Rows, each followed by one of two labels for a hidden trait (new trait and labels in each part)
[ 7  0 -4  2  8 15 18  9  1 -5 14  0  5  5  3  7  8  3 -3  6  1 -1 18 15] -> gj
[  0  -5   4   3  22   3  -4 -13  -5  17  -9   9   9  61   6   1   2   3
   0  -9  -4 -11  -1 -27] -> fj
[ -1  -4  -8   5  22 -15  -3 -11   3  -6  10   5 -10   9  12  -2   7  -5
   6   5   0   4   3 -16] -> fj
[ -3  -4   4   0   8  -1 -24 -15  -3   7 -16   4   4  25  -2  -5  -4  -2
   2  -4  -1  -5 -13 -19] -> fj
[  8   0   0  -3  -9  25 -12   6  -2  -1 -17  -2  12  16 -12   2  -2   9
  -7   3   0  -7   8   7] -> gj
[ -6  -4   2   4  28  -1   4 -17  -3  -1  16   7   1   4  11   3   7 -13
   7   4   3   1  -2  -1] -> fj
[ 12  -2  -4  -2  -1  29 -20   4  -1  -4 -17  -1  12  28 -11   0   1  12
  -7   7   0  -9  14   0] -> gj
[ 11   0 -12   1   7  16  -6   5   6 -23  10  -3  -2 -16  -1   2   8   1
  -1  19   4   5  20  16] -> gj
[-10   0   9  -1   7   3   3 -14  -4   0  11   3   3 -30   2   2   0 -17
   5   3   5   3 -13  18] -> fj
[ 12  -1 -11   2  -2   1  -6  12   4   0 -11  -1  -2  38  -1  -3   2  16
  -5  -1  -5  -4  16 -20] -> fj
[  0  -3  -8   4  15 -18 -11  -9   5  -8   4   3 -12   3   8  -5   4  -3
   6   5  -1   4   0 -19] -> fj
[ 6 -1  3 -1  8 27 10  3 -4  3  4  2 15 17 -2  9  5  3 -5  3  1 -7 12 15] -> gj
[  9  -1   1  -3  -3  30 -13   3  -3   0 -14  -1  14  20 -11   2  -1   9
  -7   4   1  -9   9   7] -> gj
[ 6  0 -1  1  9 19 18  7 -2 -1 11  1  9 12  2  9  7  3 -3  3  1 -3 16 15] -> gj
[ 4  0  3 -1  3 21 17  6 -4  4  7  1 12 13 -1  8  4  2 -4  0  1 -5 10 17] -> gj
[ 5  0  3 -1  4 27  9  4 -5  5  1  1 16 18 -4  8  3  3 -5  1  1 -7  9 16] -> gj
[ -5  -4   7   0  10   0 -15 -15  -5  13 -15   6   7  33  -1  -3  -3  -1
   1  -7  -2  -8 -12 -20] -> fj
[ -4  -4   7   2  13  -3  -2 -11  -6  19 -10   7   7  44   4   0  -1   1
   0 -12  -4  -9  -8 -23] -> fj
[ 12   0  -8  -1  -8  12 -14  10   3  -4 -16  -3   1  25  -8  -2   0  15
  -6   3  -3  -5  14  -9] -> gj
[ 11  -4  -9   5  13  -1   1   6   2   5  -6   3   0  58   6  -1   5  15
  -3  -3  -6  -7  16 -28] -> fj
[  2  -4  -9   3  14 -10 -25 -12   4  -9  -7   3  -9  11   3  -7   4   0
   5   8   0   2   0 -22] -> fj
[  9   0  -8   2  12  17  18   8   2 -10  15   1   4   8   4   7  10   3
  -3  10   1   0  21  13] -> gj
